The symbols move the items like this.
v: rl->rh, hm->dt, gj->zd, bn->hf, ql->fq, mc->gd, ds->mb, tz->tq, zg->nf, pp->lg, lh->qr, tr->sj, cm->fj, zd->rf, lz->bq, fj->fd, jz->bt, tq->jh, ff->hm, fd->mh, jr->cz, bt->jj, nm->qb, jj->nc, lg->dq, qd->sr, gd->ff, nc->hd, zp->sb, hf->zj, gm->sf, mb->bh, jh->lp, qr->gj, rh->jz, dt->lz, rf->cm, rp->hj, cj->ql, ml->jp, jq->rr, dq->jq, nj->qg, bq->ds, zj->jr, sf->cj, qt->zg, dj->qt, tt->qd, fl->nm, cz->rl, zc->fl, sr->rz, fq->zc, qg->rp, cr->bn, rz->tz, sj->bm, rr->zp, bh->lh, sb->gm, fz->dj, pr->mc, hd->tt, jp->gz, hj->pp, ct->fz, qb->cr, nf->hh, hh->pr, mh->nj, lp->ml, gz->tr, bm->ct
k: rl->jj, hm->ds, gj->fj, bn->cz, ql->nm, mc->dt, ds->qr, tz->ml, zg->mc, pp->rr, lh->rf, tr->fz, cm->nj, zd->fd, lz->bh, fj->qg, jz->hd, tq->jp, ff->bq, fd->rp, jr->jz, bt->tt, nm->hf, jj->qd, lg->zp, qd->tq, gd->lz, nc->sr, zp->cj, hf->rl, gm->fq, mb->gj, jh->gz, qr->cm, rh->nc, dt->mb, rf->mh, rp->dq, cj->fl, ml->sj, jq->gm, dq->sb, nj->pp, bq->lh, zj->rh, sf->zc, qt->pr, dj->hh, tt->tz, fl->bn, cz->bt, zc->cr, sr->jh, fq->qb, qg->lg, cr->jr, rz->lp, sj->dj, rr->sf, bh->zd, sb->ql, fz->nf, pr->hm, hd->rz, jp->bm, hj->jq, ct->zg, qb->zj, nf->gd, hh->ff, mh->hj, lp->tr, gz->ct, bm->qt
o: rl->zj, hm->mc, gj->bh, bn->nm, ql->gm, mc->nf, ds->dt, tz->qd, zg->fz, pp->qg, lh->ds, tr->ml, cm->gj, zd->lh, lz->ff, fj->zd, jz->cz, tq->sr, ff->pr, fd->rf, jr->bn, bt->rl, nm->fq, jj->rh, lg->rp, qd->nc, gd->hh, nc->jz, zp->dq, hf->qb, gm->rr, mb->lz, jh->rz, qr->mb, rh->jr, dt->gd, rf->qr, rp->mh, cj->sb, ml->tq, jq->pp, dq->hj, nj->fj, bq->hm, zj->cr, sf->zp, qt->ct, dj->bm, tt->jj, fl->ql, cz->hf, zc->cj, sr->hd, fq->sf, qg->fd, cr->fl, rz->tt, sj->jp, rr->lg, bh->bq, sb->jq, fz->sj, pr->zg, hd->bt, jp->jh, hj->nj, ct->tr, qb->zc, nf->dj, hh->qt, mh->cm, lp->tz, gz->lp, bm->gz

The rows follow the links: the fewer symbols apart two items are, the more alike their rows tend to be.

Each row is also shifted at random along 6 hidden directions that mean nothing.

Some items, each with a row of numbers:
nm	[  5,   2,  18, -10,  -1, -11,   1,  -3,   9,  -1,  11, -19,  12, -13,  13,   7, -14, -14,  -2,  12, -13, -22,  15,  24,  19, -18, -11,   2,   7, -11,  -8, -19, -15,   5,   4,  -6,   4, -10,   4,   4,  -4]
bm	[-44,  11,  -1,  -1,   2,   9,   5,  12, -13,   0,  -3,   6,  -8,  21,  -3,   6, -11,  13,   5,   6,   2,  15,   1,  -8,   7,   7,  -2, -11,  10, -11,  11,   9,  16,  -5,  -9,  -6,  -2,   2, -17,   5,   0]
mb	[-49,  -5, -10,  -1,  -3,  -2,   1, -14,  -1,  -4,  -2,  -3,   4, -14,   7, -13,   5,  14,  13,  -7,  -4,  15, -14,   5,   6,  11,  -1,  -4, -15,  16,  -1,   7,  -8,  -3,   0,  19,  -5,   4,  17,  11,   3]
hh	[-18,   5,  -7,   1,  -2,  -7,   9,   4, -12,  -1, -15,  19, -14,   2, -13,  -1,   6,  15,  20, -18,   9,  20, -12, -20,  -1,  19,  11,  -6, -11,   4,   7,  19,  11,  -6,   3,  10,   1,  25,  10,   1,  -7]
nc	[ 24,  19,   9,  -3,  12,   0,   2,  20,  13,   1,   5,   0,  20,  16,  -8,   5,  -3,  -7,   3,  -6, -14,  -5,   2,  16,  26,  -9,  -7, -18,   6, -14, -10, -13,  -3,  11, -24, -13,   2,  -6, -12,   7,   9]
qr	[-30, -15, -17,  10, -11,  17,  -9, -11,  -7,  -3,   5,  -9,  -4,  -7,  15,  -8,  -8,  12, -15,  27,   2,  15,   3,  -9, -16,  -1,  -2,   5,   3,  16,   3,  12,   6,  -8,   8,  16, -19, -22,   0,   5,  13]
jh	[-42,  18,   8,  -8,  11,   5,   0,  16,   0,   2,   4,  -8,  12,  18,   8,   2,  -8,   3,   8, -10, -12,   1,  -2,  25,  27,   6, -10, -18,  10, -14,  -6,  -3,  -1,  -1, -18, -12,  12,  -1, -16,   8,   3]
jr	[ 75,  10,   7,   3,  -1, -21, -13,  10,  -4,  -8,   3,   5,  -1,  -1, -20,  13, -14, -16,   1,   5, -10, -16,  21,  -7,   1, -12,   4,  -1,   9,  -5,  17,  -6,   5,  18,  -5,  -2,   5,   5,   1,  -5,   6]
cz	[-13,  11,  22,  -6,   9,  15,   0,  12,  15,   9,   5, -11,   3,  -1,   7,   6,  -1, -16,   6, -13, -14, -10,   1,  -3,   6,  -6,  -8,  -4,  -4, -15, -17, -20, -22,  -4,  -2, -15,   5,   9,  10, -15,   3]
pp	[  2, -22,  -2,   0,  -8,  25,  -8, -24,   0,  -1,   4,   3, -16,  -5,   2,  -9,  16,  -8,  -7,   8,   2,  -3,   3, -19, -30,  -5,  -7,  24, -10,  15,  26,  -4,   6,  -9,   7,  11,  -4,   8,  10, -17,  -7]
lp	[ 21,  15,  -3,   0,   3,  -4,  -9,  21, -15,   2,   4,  -9,   4,  14,  13,   6, -17,   6,  -2,  -5,  -1,  -1,   7,  22,  13,  14,   2, -16,  21,  -8,  -8,  11,   9,  -1,  -1, -11,  16,  -6, -25,   1,   2]
tz	[-28,  16,   7,   1,   5,  28, -10,  18,  -8,   2,   7,  -9,  -6,  22,   9,   7, -15,   0,  -2,   7, -11,   7,  12,  -2,   5,   1, -10, -13,  17, -14,   8,   0,  10,  -8, -12, -13,   2,  -2, -19,  -8,  12]
lz	[-29,  -4, -13,   9,   0,   4,  18,  -1,   8,   3, -12,  11,   2,   0,  -4,  -5,   8,  19,  -5,   7,  14,  24, -18, -14,  -1,   1,   6,  -5,  -8,   4, -19,  10,   0,  -2,  -1,   5, -23, -14,   5,  14,   6]
lh	[ -5,  -9, -18,   3,  -9, -34, -16, -16, -16, -15,   0,   4,   3, -19,  -9, -13,  -5,  10,  12,  -2,  -2,   4,   0,   9,  -2,  14,   9,   1,  -8,  25,  16,  16,  -2,  10,   1,  27,   7,   1,  13,  14,   7]
rz	[-10,  15,   4,   0,   3,  -2, -19,  17, -16,  -3,   5,  -1,  -4,  17,  -8,  10, -19,  -5,   3,   1, -13,  -2,  17,  -3,   0,   6,   0, -11,  19,  -9,  17,   6,   9,   7, -10,  -8,  13,   2, -19,  -6,  11]
dq	[  8, -18,  -3,  -3, -11,  10, -12, -24,  -5,  -9,  10,  -3,  -9,  -5,   0,  -3,   3,  -8,  -9,  25,  -4, -10,  14,  -1, -16, -13, -10,  21,   0,  12,  35,  -8,  11,   0,   2,  12,  -4,  -4,   1,  -5,  -6]
jj	[ 27,  17,  12,   1,   9,  16,  -4,  17,   8,   2,   7,  -5,   9,  15,   1,   7,  -4,  -8,   5,  -4, -17,  -2,   6,   5,  18,  -9, -11, -14,   5, -11,   3, -10,   2,   2, -20, -10,   2,   2,  -5,  -5,  11]
fd	[ 38, -15, -16,   8, -10,  14,  -4, -26,   3, -12,   4,  10,  -1,   3, -13, -15,  22,   5,   2,  11,  -3,  12,   1,  -5,  -4, -10, -10,  12, -14,  23,  43,   2,  24,   1, -18,  25, -13,   5,   8,   6,   2]
lg	[-36, -21,  -2,  -2,  -5,   3,  -2, -18,   6,   2,  10, -13,   5, -11,  18,  -4,  -3,  -7, -29,  29,   8, -16,   4,  14, -16, -14,  -5,  17,   8,   1, -12, -12, -14,  -2,  15,  -6,  -7, -32,  -8,   5,  -3]
hm	[ -2,   0, -17,   7, -13,   6,   0,  -1, -14,  -8,   3, -12,   0,  -4,  19,  -4, -13,  23,   4,  16,  -1,  23,   2,  11,  17,   5,  -4, -10,   4,  10,   7,  18,  18,  -9,   3,  21, -13,  -8,   0,  16,   5]
zj	[  8,  10,  15,  -8,   4, -28,  -7,   3,   5, -12,   5,   3,  12,   1, -27,  12, -19, -14,   6,  13, -21, -20,  20,   4,  20, -21,  -7,  -3,   7,  -9,  20, -19,  -3,  25, -19,  -3,   1,  -3,   1,  12,   8]
rp	[-15, -18,  -2,  -3,  -5,   0,  -8, -26,   4,  -2,   5,  -2,  -1, -14,   5, -13,  15,  -6,  -2,  -2,   1,  -7,  -4,   6, -16,   2,  -3,  17, -12,  16,   8,  -6, -10,  -2,   6,  10,   5,   2,  11,  -3,  -7]
ml	[ 15,  14,   0,  -2,   2,  -2, -12,  15, -18,   1,   0,  -1,  -7,  12,   6,   1,  -6,   3,  12, -23,  -1,   2,   2,   7,   5,  22,   5, -10,   9,  -5,   5,  13,  11,  -5,   1,  -4,  24,  19, -12,  -9,  -3]
bq	[-11,  -7, -17,  12,  -9,  -3,  -2,  -3,  -9,  -2,  -1, -11,   1, -14,  20,  -6, -11,  16,  -8,  12,  10,  14,  -4,   5,  -1,   8,   6,  -5,   2,  12, -18,  19,   0,  -5,  17,  14, -10, -18,   1,  11,   8]
fj	[  2, -15, -15,   7,  -6,  15,   3, -19,  13,  -7,  12, -10,  17,   0,  14, -15,   8,  12, -14,  26,  -3,   7,  -3,  22,  10, -15, -15,   5,  -3,  16,   6,  -5,   8,   0, -14,  14, -20, -28,  -5,  22,   7]
tq	[-19,  12,   2,   4,   8,   8,  -4,  25,  -4,   8,   2,  -6,   2,  18,   9,   8, -16,   0, -17,   3,   2,   0,   4,   4,  -2,   4,   3, -14,  23, -17, -23,   3,  -1,  -3,   1, -24,   3, -20, -29,  -3,  10]

From each start, follow one symbol. Which item do you reach?
Answer with the item's name.
new walk
[  1,  12,  -6,   0,   0,  13,  17,  12,  -3,  -1,  -1,   1,   5,  20,   8,   3,  -4,  22,   7,   5,   2,  20,  -3,  16,  31,   2, -10, -16,   8,  -7,   4,  11,  26,  -4, -16,   0,  -8,  -1, -16,  19,  -5]
k	nf
new walk
[ 30, -13, -12,   6,  -4,  20,   3, -20,  10,  -1,  -1,   2,   1,  -6,   8, -20,  30,   8,   6, -12,   4,  13, -16,   1,  -5,   3,  -5,   8, -23,  21,   7,   2,   5,  -9,  -6,  20,  -6,  10,  16,  -3,  -2]
v	fj
new walk
[ 12,  12,  15,  -3,   7,  -6,  -7,  11,   7,  -3,   7,  -4,   8,   2, -10,   8,  -9, -15,   8,  -4, -17, -12,  11,   2,  13, -10,  -5,  -7,   4, -10,   4, -15,  -9,  12, -12,  -6,   5,   4,   3,  -3,   8]
v	rh
new walk
[-71, -15, -14,   4,  -6,  -5,  -7, -19,   1, -15,   7,   7,   6,   0, -16,  -9,  -5,   8,  -9,  36,  -6,  11,   5,  -6,  -5, -11,  -6,   5,   1,  13,  25,  -1,   3,  11, -15,  16, -22, -26,  -3,  24,  15]
v	rf
new walk
[ 15,  14,  14,  -1,   5,  10, -13,  17,  -1,   1,   7,  -8,   0,   7,   1,   9, -11, -13,   4,  -5, -17,  -7,  12,  -4,   4,  -4,  -5,  -9,   7, -10,   5,  -9,  -3,   1,  -8,  -9,   8,   6,  -1, -14,  10]
k	tt
new walk
[-16,   0,  21,  -7,   2,  -3,  -4,   2,   6,   2,   3,  -3,  -5,  -8,  -7,  10, -10, -21,   0,   6, -10, -18,  13, -15,  -8, -13,  -1,   6,   2, -12,   1, -17, -17,   6,   6, -11,   3,   3,   9, -13,   0]
k	jr
new walk
[ -2,   8,  -8,   3,   1,  -2,  19,  14,  -2,   8,  -9,   0,   3,   8,  10,   3,  -5,  22,  -1,  -3,  17,  14, -13,  10,  16,   9,   6, -14,   8,  -9, -27,  15,  10,  -5,   4,  -6,  -5,  -9, -15,  15,  -5]
v	zg
new walk
[-11,   2,  16,  -1,   4,  12,   7,   9,  16,   6,   6, -13,   5,   4,   3,  14, -14, -14, -18,  28,  -6, -14,  15,  -6,   3, -29,  -9,   2,  13, -19, -13, -23, -11,   3,  -1, -19, -18, -25,  -6,  -1,   9]
v	hf
new walk
[ -2,  18,   9,  -3,  17, -16,   6,  21,  15,   3,   1,   7,  23,  15, -18,   7,  -4,  -6,  -2,  -7,  -6, -10,  -1,  12,  21,  -8,   1, -17,   9, -18, -21, -14, -13,  20, -23, -23,   2, -16, -15,  13,  11]
o	bt
new walk
[  8,  17,   7,  -4,  10,  -9, -12,  19,  -4,   0,   5,  -5,  10,  10,   0,   5, -12,  -6,   5, -13, -11,  -7,   7,  16,  15,   7,   0, -15,  12, -10,  -6,  -2,  -3,   7, -10, -10,  17,   1, -11,  -2,   9]
o	nc
new walk
[ -8,  10,  -7,  -2,   0, -10,   9,  12, -11,   3,  -3,  -2,   4,   5,  13,   3, -12,  19,   6,  -6,   9,  11,  -5,  19,  19,  14,   3, -14,   9,  -5, -14,  16,   9,  -4,   4,  -2,   7,  -3, -12,  14,  -5]
k	hh
new walk
[-22, -10, -14,   3,   0, -10,   3, -17,  10,  -6,  -3,  10,  11,  -9, -10, -16,  16,  10,   5,  -3,   1,  10, -15,   4,   2,   2,   2,   1, -17,  18,   0,   3,  -5,   6, -12,  17,  -8,  -5,  13,  18,   4]
v	zd
new walk
[ 23, -13, -14,  11,  -3,  29,  12, -15,  17,   2,   0,   4,   7,   1,   4, -16,  29,  13,  -8,   4,   9,  16, -18,  -5,  -2,  -7,  -6,   6, -18,  16,  -4,   1,   7,  -8,  -9,  14, -22,  -9,   5,   4,   5]
v	cm
new walk
[-22,   5,  -7,   0,  -7,   8,   7,   4, -12,   1,  -2,  -9,  -5,  -2,  22,  -3,  -7,  20,  12,  -4,   4,  20,  -5,   9,  14,  16,  -3, -11,  -1,   4,  -5,  17,   9, -15,   9,  11,  -1,   7,   4,   5,  -4]
k	hm
new walk
[ 17, -17, -10,   0,  -3,  -9,  -1, -23,   8,  -1,   2,  -2,  10, -14,   8, -17,  17,  -1,  -4,  -5,   5,  -8, -11,  19,  -5,   0,   0,  12, -12,  20,  -3,  -1,  -7,   1,   1,  13,   3,  -4,   7,   6,  -6]
k	pp
new walk
[-28,   3, -13,   4,  -7, -19,   0,   8, -23,  -7,  -5,   4,  -7,   6,  -6,   8, -24,  20,  -4,  22,  10,  14,  10,  -3,   4,   6,  10, -10,  18,  -2,   8,  20,  17,   4,   6,   5,  -7, -14, -17,  20,   4]
k	gd
new walk
[-12,  11,  -8,  -1,  -2, -25,  -6,  13, -27,  -2,  -4,  -4,  -3,   2,   9,   6, -25,  14,   1,  -4,   5,   2,   7,  18,   8,  21,  11, -13,  20,  -4,  -7,  21,   8,   0,  12,  -1,  18,  -1, -18,   9,  -4]
k	zg
new walk
[ 17, -13,  12,  -7,  -4,  11,   1, -11,   6,  11,   3, -13,  -8, -19,  22,   0,   7, -17,  -6,  -4,   4, -21,   0,   2, -18,  -2,  -2,  19,  -6,  -1, -14, -14, -17, -12,  27,  -6,   9,   9,  14, -23, -16]
v	cj
